Below is a small trained network, with its code and all its weights. Each question gives an input and a class and asks what happens when units are switched off, that is, made to give their printed mean instead of their output.

import numpy as np


def w(rows, s, z=0):
    codes = np.array(rows[::2]) - 128.0
    scale = np.full(codes.shape[1], s)
    scale[-1] = z or s
    return codes * scale


def norm(h):
    return h / np.sqrt((h * h).mean(-1, keepdims=True) + 1e-5)


def f(y):
    return y / 2 * (1 + np.tanh(0.7978845608 * (y + 0.044715 * y**3)))


def log_softmax(a):
    a = a - a.max(-1, keepdims=True)
    return a - np.log(np.exp(a).sum(-1, keepdims=True))


def net(x, mask):
    res = np.array(x, float).reshape(1, 5) / 4 @ E
    u = 0
    for l in range(2):
        y = f(norm(res) @ A[l][:, :-1].T + A[l][:, -1])
        res = res + np.where(mask[u : u + 5], y, B[l][:, -1]) @ B[l][:, :-1]
        u += 5
    return log_softmax(norm(res)[-1] @ U[:, :-1].T + U[:, -1])


A, B = {}, {}
E = w([
[138,69,255,143,100,88,194,162,118,159,142],'x0',
[205,82,97,169,153,161,65,230,67,99,86],'x1',
[147,105,106,110,82,117,151,127,144,119,103],'x2',
[181,91,89,55,136,91,117,71,27,153,202],'x3',
[166,126,140,126,142,147,118,104,179,146,146],'x4',
],0.0079)
A[0] = w([
[120,90,218,149,87,127,151,157,125,183,160,74],'L0N1',
[205,67,119,107,146,107,118,129,63,150,145,94],'L0N2',
[152,28,224,202,108,71,157,174,116,152,154,36],'L0N3',
[69,111,166,175,146,179,129,216,187,92,48,54],'L0N4',
[234,75,123,161,147,165,58,253,104,94,82,4],'L0N5',
],0.007,0.0044)
B[0] = w([
[110,151,1,184,126,104,151,187,91,107,99,183],'L0N1',
[155,134,177,31,158,144,127,140,87,152,137,196],'L0N2',
[187,171,81,186,155,102,73,194,193,238,56,209],'L0N3',
[184,81,202,146,101,202,137,49,67,102,164,230],'L0N4',
[28,208,118,50,196,60,199,153,138,57,191,255],'L0N5',
],0.0092,0.0072)
A[1] = w([
[128,63,119,85,100,185,88,123,17,159,224,2],'L1N1',
[52,136,139,154,94,120,185,38,154,156,113,59],'L1N2',
[228,134,126,50,187,53,70,95,47,213,117,121],'L1N3',
[143,202,18,115,148,209,2,88,107,48,46,130],'L1N4',
[141,170,196,240,115,237,154,132,186,5,44,34],'L1N5',
],0.0059,0.0039)
B[1] = w([
[207,75,147,134,205,154,199,53,107,108,111,155],'L1N1',
[117,130,127,81,132,85,114,148,185,151,212,168],'L1N2',
[133,60,173,164,54,185,116,117,130,92,79,255],'L1N3',
[147,167,108,194,122,132,101,250,122,190,76,206],'L1N4',
[178,60,161,75,113,159,98,59,56,89,98,250],'L1N5',
],0.011,0.0055)
U = w([
[211,70,200,85,67,235,104,23,37,83,80,7],'0',
[182,232,9,254,75,147,79,229,143,220,38,73],'1',
[61,229,116,41,163,68,202,112,154,64,195,252],'2',
],0.0079,0.003)

Each question gives the input, the list of numbers given to net, and the class t.
The units are the neurons (one row each of A and B). Each row of codes is followed by its name. A weight is (code - 128) times the scale printed after its matrix; where a second scale follows, it is the last column's (A, B and U).
mask holds one flag per neuron, layer by layer. A switched-off neuron (its flag False) gives its mean, the last column of its row in B, instead of its output. The means were averaged over made-up inputs and are rounded, as every weight is.
A unit's drop is (log p(t) with every unit on - log p(t) with that unit switched off) / (log p(t) with every unit on - log p(t) with every unit switched off).
The circuit of an input: a set's keep is (log p(t) with only the set's units on - log p(t) with every unit switched off) / (log p(t) with every unit on - log p(t) with every unit switched off). Starting from all 10 units, units are removed one at a time, each time the one whose removal leaves the highest keep (on an exact tie, the one counted first), for as long as the keep stays at least 0.8.
circuit, biggest first: the units of the circuit, biggest drop first
k most important neurons: the k neurons with the biggest drops, biggest first
top k neurons in layer l: the k neurons of layer l with the biggest drops, biggest first
drop when u is switched off: that unit's drop, to one decimal
input [6,6,-5,5,-8], class 1: circuit, biggest first => [L0N3]
input [-6,7,-6,-8,-3], class 0: 4 most important neurons => [L0N4, L1N5, L0N3, L0N1]
input [2,5,6,-6,5], class 0: 2 most important neurons => [L0N4, L1N5]
input [-2,6,2,-8,0], class 0: 2 most important neurons => [L0N4, L1N5]
input [1,6,-6,-6,-5], class 0: 3 most important neurons => [L0N4, L1N5, L0N2]
input [-8,2,6,6,-6], class 1: top 2 neurons in layer 1 => [L1N4, L1N5]
input [7,8,-2,5,-4], class 2: top 3 neurons in layer 0 => [L0N5, L0N2, L0N4]
input [-5,6,-7,1,6], class 2: 3 most important neurons => [L0N5, L0N3, L0N1]
input [-4,7,1,5,-4], class 2: top 3 neurons in layer 0 => [L0N5, L0N4, L0N3]
input [-8,-5,-6,-3,-1], class 1: 2 most important neurons => [L1N4, L0N5]
input [8,-6,-8,3,3], class 1: 2 most important neurons => [L0N3, L0N5]
input [7,-3,5,-5,7], class 1: 2 most important neurons => [L0N3, L0N1]
input [-6,-1,3,4,5], class 1: 2 most important neurons => [L1N4, L0N4]
input [2,4,-5,2,8], class 2: circuit, biggest first => [L0N5]
input [0,5,0,-7,8], class 0: drop when L1N5 is switched off => 0.2
input [7,6,-3,-2,-5], class 1: drop when L0N3 is switched off => 2.5
input [6,3,0,-2,0], class 1: drop when L0N3 is switched off => 0.8
input [6,6,-4,3,2], class 1: top 2 neurons in layer 0 => [L0N3, L0N1]
